Below is a small trained network, with its code and all its weights. Each question gives an input and a class and asks what happens when units are switched off, that is, made to give their printed mean instead of their output.

import numpy as np


def w(rows, s, z=0):
    codes = np.array(rows[::2]) - 128.0
    scale = np.full(codes.shape[1], s)
    scale[-1] = z or s
    return codes * scale


def f(y):
    return y / 2 * (1 + np.tanh(0.7978845608 * (y + 0.044715 * y**3)))


def log_softmax(a):
    a = a - a.max(-1, keepdims=True)
    return a - np.log(np.exp(a).sum(-1, keepdims=True))


def net(x, mask):
    res = np.array(x, float).reshape(1, 3) / 4 @ E
    y = f(res @ A[0][:, :-1].T + A[0][:, -1])
    res = res + np.where(mask, y, B[0][:, -1]) @ B[0][:, :-1]
    return log_softmax(res[-1] @ U[:, :-1].T + U[:, -1])


A, B = {}, {}
E = w([
[250,96,69,69,76],'x0',
[193,165,113,254,176],'x1',
[85,229,37,165,57],'x2',
],0.0087)
A[0] = w([
[119,93,127,177,121,128],'n0',
[89,119,128,144,138,163],'n1',
[204,115,141,142,150,90],'n2',
[27,152,112,112,67,138],'n3',
[64,178,151,104,121,159],'n4',
[144,152,88,216,96,69],'n5',
[197,119,101,118,149,153],'n6',
[108,107,159,221,215,168],'n7',
[121,129,189,45,141,167],'n8',
[102,96,172,143,199,163],'n9',
[147,127,166,166,164,148],'n10',
[119,116,116,141,111,129],'n11',
[194,95,198,212,187,158],'n12',
[144,191,77,201,107,83],'n13',
[100,53,202,33,132,200],'n14',
[161,193,91,226,101,44],'n15',
[47,139,170,170,183,254],'n16',
[128,108,115,133,41,132],'n17',
[174,127,123,115,95,162],'n18',
[146,131,26,49,76,159],'n19',
[166,130,134,116,126,126],'n20',
[93,126,105,111,52,122],'n21',
[102,160,123,95,92,150],'n22',
[226,97,113,129,116,162],'n23',
[130,131,97,171,113,77],'n24',
[110,88,153,82,120,169],'n25',
[127,167,102,71,38,125],'n26',
[8,128,131,141,145,188],'n27',
[142,174,170,104,84,148],'n28',
[148,172,148,120,124,97],'n29',
[139,119,149,120,119,114],'n30',
],0.013,0.0059)
B[0] = w([
[139,145,115,120,117,141],'n0',
[104,129,83,127,125,154],'n1',
[201,108,151,170,176,171],'n2',
[112,118,52,150,247,204],'n3',
[114,104,63,161,189,179],'n4',
[114,78,163,121,60,188],'n5',
[172,102,194,155,160,183],'n6',
[153,251,151,159,72,232],'n7',
[100,94,151,127,69,198],'n8',
[132,199,130,165,54,197],'n9',
[164,179,97,132,114,173],'n10',
[128,125,113,107,128,131],'n11',
[196,233,92,155,172,235],'n12',
[86,68,121,102,53,205],'n13',
[96,53,150,133,10,255],'n14',
[95,66,181,137,40,209],'n15',
[17,179,50,136,70,245],'n16',
[132,157,132,80,131,163],'n17',
[159,127,171,115,124,172],'n18',
[115,199,181,13,130,233],'n19',
[161,117,138,129,131,146],'n20',
[130,164,112,89,169,172],'n21',
[99,150,128,117,174,165],'n22',
[237,80,146,116,163,212],'n23',
[116,105,157,135,112,145],'n24',
[107,108,137,107,80,184],'n25',
[112,194,163,55,163,199],'n26',
[67,77,60,180,201,215],'n27',
[105,141,131,111,135,143],'n28',
[144,116,107,116,122,125],'n29',
[133,119,153,145,125,132],'n30',
],0.028,0.012)
U = w([
[66,92,119,143,45,251],'0',
[127,255,149,63,126,192],'1',
[150,46,209,64,70,75],'2',
[227,115,154,165,181,17],'3',
[86,97,96,105,215,31],'4',
],0.0088,0.0016)

Each question gives the input, the list of numbers given to net, and the class t.
The units are the neurons (one row each of A and B). Each row of codes is followed by its name. A weight is (code - 128) times the scale printed after its matrix; where a second scale follows, it is the last column's (A, B and U).
mask holds one flag per neuron, in row order. A switched-off neuron (its flag False) gives its mean, the last column of its row in B, instead of its output. The means were averaged over made-up inputs and are rounded, as every weight is.
A unit's drop is (log p(t) with every unit on - log p(t) with that unit switched off) / (log p(t) with every unit on - log p(t) with every unit switched off).
The circuit of an input: a set's keep is (log p(t) with only the set's units on - log p(t) with every unit switched off) / (log p(t) with every unit on - log p(t) with every unit switched off). Starting from the 12 units with the biggest drops (on a tie, the unit counted first), units are removed one at a time, each time the one whose removal leaves the highest keep (on an exact tie, the one counted first), for as long as the keep stays at least 0.8.
circuit, biggest first: the units of the circuit, biggest drop first
most important unit: the unit with the biggest drop
top k neurons: the k neurons with the biggest drops, biggest first
drop when u is switched off: that unit's drop, to one decimal
input [-1,-8,7], class 4: circuit, biggest first -> n3
input [3,-7,0], class 2: top 2 neurons -> n14; n12
input [-7,7,1], class 0: top 2 neurons -> n15; n13
input [6,1,2], class 2: top 3 neurons -> n12; n7; n16
input [1,4,0], class 3: top 2 neurons -> n19; n14
input [0,-7,4], class 4: top 2 neurons -> n3; n7
input [-5,1,2], class 0: top 2 neurons -> n16; n12
input [-3,5,1], class 0: top 3 neurons -> n19; n15; n26
input [6,0,-7], class 2: top 3 neurons -> n14; n3; n8
input [-3,1,6], class 0: top 4 neurons -> n15; n13; n5; n12
input [0,5,1], class 0: top 4 neurons -> n19; n15; n26; n13
input [-7,-3,1], class 4: top 2 neurons -> n3; n27
input [-1,-7,1], class 4: drop when n3 is switched off -> 0.3
input [5,1,-1], class 3: most important unit -> n14
input [-2,-1,1], class 4: drop when n14 is switched off -> 0.2
input [3,8,-2], class 3: drop when n18 is switched off -> 0.0
